Look-ups in named tables: a row name and a column name give one cell, copied from the table.

Mebo:
fields: Sokat, Bafore, Rotu, Pid, Zelu, Bul, Dip
Guro: [6.20, 5.72, 6.18, 4.71, 6.25, 1.66, 5.90]
Vik: [6.51, 3.04, 6.12, 4.43, 5.05, 3.88, 5.37]
Bevim: [5.91, 5.83, 6.03, 5.18, 6.82, 5.43, 5.73]
Lera: [4.92, 7.29, 6.01, 4.14, 6.26, 3.50, 5.50]
Viku: [6.51, 4.31, 6.04, 4.59, 3.48, 4.13, 5.60]
Sasav: [5.36, 2.63, 5.86, 3.47, 2.54, 5.25, 5.21]
Fezesan: [5.80, 3.63, 5.26, 5.24, 6.52, 4.77, 4.87]
Mubezo: [2.71, 8.79, 2.26, 6.20, 7.76, 3.94, 3.17]
Zef: [6.30, 3.14, 5.66, 4.80, 4.68, 4.98, 5.30]
Fupogas: [1.71, 2.86, 3.78, 4.62, 4.07, 8.10, 3.70]
Gapat: [6.65, 4.38, 5.14, 5.68, 3.95, 2.33, 5.98]
Soz: [3.73, 3.42, 5.24, 3.81, 3.52, 7.16, 4.50]
Gela: [3.53, 1.34, 3.83, 4.07, 3.98, 5.90, 3.61]

Dip of Soz: 4.50
Dip of Fupogas: 3.70
Dip of Fezesan: 4.87
Rotu of Zef: 5.66
Bul of Fupogas: 8.10
Rotu of Viku: 6.04
Zelu of Vik: 5.05
Bafore of Fezesan: 3.63

Torubu =
|  | Bul | Tiv | Zanip | Kiregi | Duz | Mibub | Bofo | Bopev |
|---|---|---|---|---|---|---|---|---|
| Mer | 0.019 | -0.032 | 0.096 | 0.022 | 0.134 | 0.237 | 0.170 | 0.047 |
| Bobo | -0.416 | 0.255 | -0.398 | -0.129 | 0.291 | -0.250 | -0.040 | -0.411 |
| Tifo | -0.366 | 0.474 | -0.339 | 0.114 | 0.015 | -0.161 | -0.380 | -0.195 |
| Rozomar | -0.749 | 0.350 | -0.473 | -0.083 | 0.015 | 0.074 | -0.295 | -0.512 |
| Rokotuf | -0.204 | -0.091 | 0.082 | 0.045 | -0.100 | 0.557 | 0.152 | -0.104 |
| Belipin | -0.306 | -0.259 | 0.180 | 0.063 | -0.269 | 0.900 | 0.284 | -0.153 |
| Genugaf | 0.226 | -0.290 | 0.412 | 0.148 | -0.168 | 0.749 | 0.385 | 0.181 |
| Dela | -0.592 | 0.459 | -0.405 | 0.079 | -0.093 | -0.054 | -0.392 | -0.407 |
| Togab | -0.162 | 0.085 | 0.041 | 0.124 | -0.174 | 0.408 | -0.012 | -0.021 |
| Puzeza | -0.313 | -0.214 | 0.149 | 0.038 | -0.249 | 0.840 | 0.245 | -0.206 |

Tiv of Rozomar is 0.350
Tiv of Togab is 0.085
Duz of Puzeza is -0.249
Tiv of Mer is -0.032
Bul of Genugaf is 0.226
Kiregi of Rokotuf is 0.045
Bofo of Bobo is -0.040
Which row has the largest Bul? Genugaf

Medur =
|  | Bemu | Nim | Goze | Dutof | Mefe |
|---|---|---|---|---|---|
| Kemasi | 125 | 231 | 181 | 123 | 159 |
| Vivimu | 156 | 182 | 155 | 140 | 180 |
| Difez | 115 | 65 | 174 | 136 | 242 |
| Namozu | 160 | 244 | 95 | 151 | 171 |
| Bif | 137 | 34 | 175 | 102 | 76 |
| Katafe | 130 | 212 | 55 | 106 | 175 |
| Lide | 99 | 88 | 48 | 119 | 58 |
| Keriga | 142 | 92 | 152 | 155 | 87 |
| Tipeku | 151 | 55 | 160 | 174 | 136 |
| Mupa | 117 | 109 | 137 | 146 | 76 |
| Gogiga | 109 | 96 | 142 | 149 | 185 |
| Lof | 136 | 163 | 173 | 76 | 139 |
| Gor | 115 | 44 | 172 | 108 | 85 |

Keriga, Dutof: 155
Kemasi, Dutof: 123
Lide, Dutof: 119
Keriga, Mefe: 87
Tipeku, Mefe: 136
Bif, Goze: 175
Kemasi, Goze: 181
Tipeku, Bemu: 151
Mupa, Mefe: 76
Vivimu, Mefe: 180
Lide, Mefe: 58

Sezig.tsv
	Reg	Gis	Pinimik	Fel	Sutinaz
Sotis	104	107	160	146	222
Sogabok	108	140	141	148	85
Zon	209	149	80	69	63
Zus	182	143	100	147	178
Zemife	139	121	135	90	126
Dituf	131	144	118	164	116
Teg	91	133	199	115	88
Fezu	124	129	156	121	134
Gabur	66	96	163	167	222
Mibav	155	144	128	120	111

Zon, Pinimik: 80
Zus, Pinimik: 100
Sogabok, Gis: 140
Zon, Sutinaz: 63
Sotis, Gis: 107
Sotis, Pinimik: 160
Dituf, Reg: 131
Sogabok, Reg: 108
Mibav, Pinimik: 128
Teg, Reg: 91
Teg, Fel: 115
Sogabok, Fel: 148
Zemife, Fel: 90
Mibav, Gis: 144
Mibav, Sutinaz: 111
Gabur, Fel: 167
Zemife, Pinimik: 135
Dituf, Fel: 164
Gabur, Gis: 96
Zemife, Reg: 139

Buz.csv
,Giti,Gonef,Kope,Tigesa,Volama,Tuvoli,Batib
Zasodu,-13012,50182,17346,95264,45476,-49372,-28879
Busesi,18681,18107,222,-4434,-352,-18427,40797
Mig,-6117,54447,39143,97444,52897,-29844,-31545
Gep,-4453,-43919,8942,-879,-18263,-23492,-40951
Dirus,5094,-51541,6506,15024,-16732,16973,-74775

Gep, Gonef -> -43919
Dirus, Tuvoli -> 16973
Busesi, Gonef -> 18107
Gep, Volama -> -18263
Mig, Giti -> -6117
Mig, Volama -> 52897
Busesi, Giti -> 18681
Mig, Kope -> 39143
Gep, Batib -> -40951
Busesi, Kope -> 222
Dirus, Tigesa -> 15024
Mig, Tuvoli -> -29844
Dirus, Gonef -> -51541
Busesi, Batib -> 40797
Dirus, Volama -> -16732
Mig, Tigesa -> 97444

Table Novu
fields: Mozi, Keni, Pezu
Nez: [195, 103, 172]
Tiga: [58, 235, 215]
Fab: [52, 167, 50]
Dufiza: [27, 239, 115]
Sar: [31, 195, 102]

Pezu of Dufiza = 115
Mozi of Sar = 31
Keni of Nez = 103
Keni of Sar = 195
Pezu of Nez = 172
Mozi of Dufiza = 27
Pezu of Tiga = 215
Keni of Tiga = 235
Mozi of Fab = 52
Keni of Fab = 167
Keni of Dufiza = 239
Pezu of Sar = 102
Pezu of Fab = 50
Mozi of Nez = 195
Mozi of Tiga = 58

Negines:
|  | Morur | Beb | Zelivel | Tasilar | Bab | Tul | Fub | Toket | Rorerul | Fep |
|---|---|---|---|---|---|---|---|---|---|---|
| Vovo | 2.86 | 2.84 | 4.80 | 3.19 | 5.82 | 1.15 | 4.70 | 4.10 | 4.93 | 3.89 |
| Bugupeg | 3.95 | 2.65 | 3.77 | 4.01 | 1.58 | 4.53 | 2.50 | 2.40 | 2.79 | 1.73 |
| Sarom | 3.39 | 2.71 | 0.91 | 5.38 | 3.21 | 1.76 | 9.71 | 1.83 | 3.22 | 2.25 |
| Duzito | 3.71 | 4.54 | 0.55 | 3.48 | 4.29 | 3.34 | 1.41 | 9.93 | 3.18 | 2.73 |
| Ral | 3.10 | 2.31 | 5.00 | 3.69 | 3.99 | 2.77 | 2.89 | 3.00 | 3.81 | 3.58 |
| Lef | 1.12 | 1.17 | 2.76 | 2.44 | 4.56 | 2.46 | 2.28 | 1.74 | 3.11 | 6.30 |
| Livuzoz | 2.54 | 4.07 | 3.57 | 1.93 | 3.86 | 1.19 | 3.67 | 3.40 | 2.82 | 3.22 |

Livuzoz, Fub: 3.67
Duzito, Zelivel: 0.55
Ral, Morur: 3.10
Vovo, Morur: 2.86
Vovo, Fub: 4.70
Livuzoz, Tasilar: 1.93
Sarom, Zelivel: 0.91
Bugupeg, Morur: 3.95
Sarom, Rorerul: 3.22
Duzito, Tasilar: 3.48

Duriti
|  | Per | Pifakis | Ruseka |
|---|---|---|---|
| Geboku | 71 | 96 | 212 |
| Zokige | 100 | 137 | 242 |
| Mimukun | 146 | 211 | 104 |
| Kilip | 63 | 212 | 178 |
| Zenoz | 105 | 151 | 124 |
| Gimuro | 148 | 122 | 169 |
| Pimos | 130 | 232 | 188 |
| Sol | 138 | 86 | 121 |
| Ketid | 100 | 176 | 251 |
| Numegi | 169 | 194 | 216 |
| Panapu | 172 | 209 | 147 |

Per of Ketid is 100
Per of Pimos is 130
Per of Mimukun is 146
Pifakis of Zenoz is 151
Pifakis of Sol is 86
Ruseka of Kilip is 178

Gaz:
	Kuf	Vek	Zadu	Tad	Pim	Sado	Sevad	Vabozil	Togok
Lozane	0.48	0.37	0.53	0.51	0.65	0.55	0.45	0.37	0.32
Burav	0.50	0.41	0.53	0.37	0.50	0.48	0.38	0.32	0.45
Gunef	0.78	0.52	0.20	0.58	0.39	0.15	0.45	0.50	0.51
Doz	0.41	0.51	0.47	0.48	0.23	0.55	0.30	0.40	0.53
Ded	0.22	0.21	0.32	0.58	0.63	0.38	0.35	0.48	0.57
Lir	0.53	0.23	0.17	0.48	0.12	0.58	0.63	0.37	0.35
Soduf	0.39	0.58	0.45	0.30	0.24	0.54	0.26	0.49	0.42
Maf	0.46	0.74	0.48	0.40	0.10	0.41	0.55	0.28	0.53
Zur	0.43	0.56	0.47	0.38	0.37	0.48	0.43	0.45	0.34
Tizaf	0.33	0.41	0.41	0.41	0.46	0.44	0.45	0.42	0.44
Puvato	0.66	0.37	0.62	0.32	0.44	0.52	0.29	0.31	0.50
Napoka	0.45	0.68	0.22	0.33	0.43	0.33	0.23	0.36	0.24

What is the Vabozil of Zur in Gaz?
0.45
What is the Sado of Burav in Gaz?
0.48
What is the Vabozil of Ded in Gaz?
0.48
What is the Vek of Napoka in Gaz?
0.68
What is the Vabozil of Puvato in Gaz?
0.31
What is the Tad of Gunef in Gaz?
0.58
What is the Togok of Tizaf in Gaz?
0.44
What is the Sevad of Napoka in Gaz?
0.23
What is the Pim of Lozane in Gaz?
0.65
What is the Sado of Lir in Gaz?
0.58
What is the Sevad of Tizaf in Gaz?
0.45
What is the Kuf of Napoka in Gaz?
0.45
What is the Vek of Soduf in Gaz?
0.58
What is the Zadu of Napoka in Gaz?
0.22
Row with the largest Togok: Ded

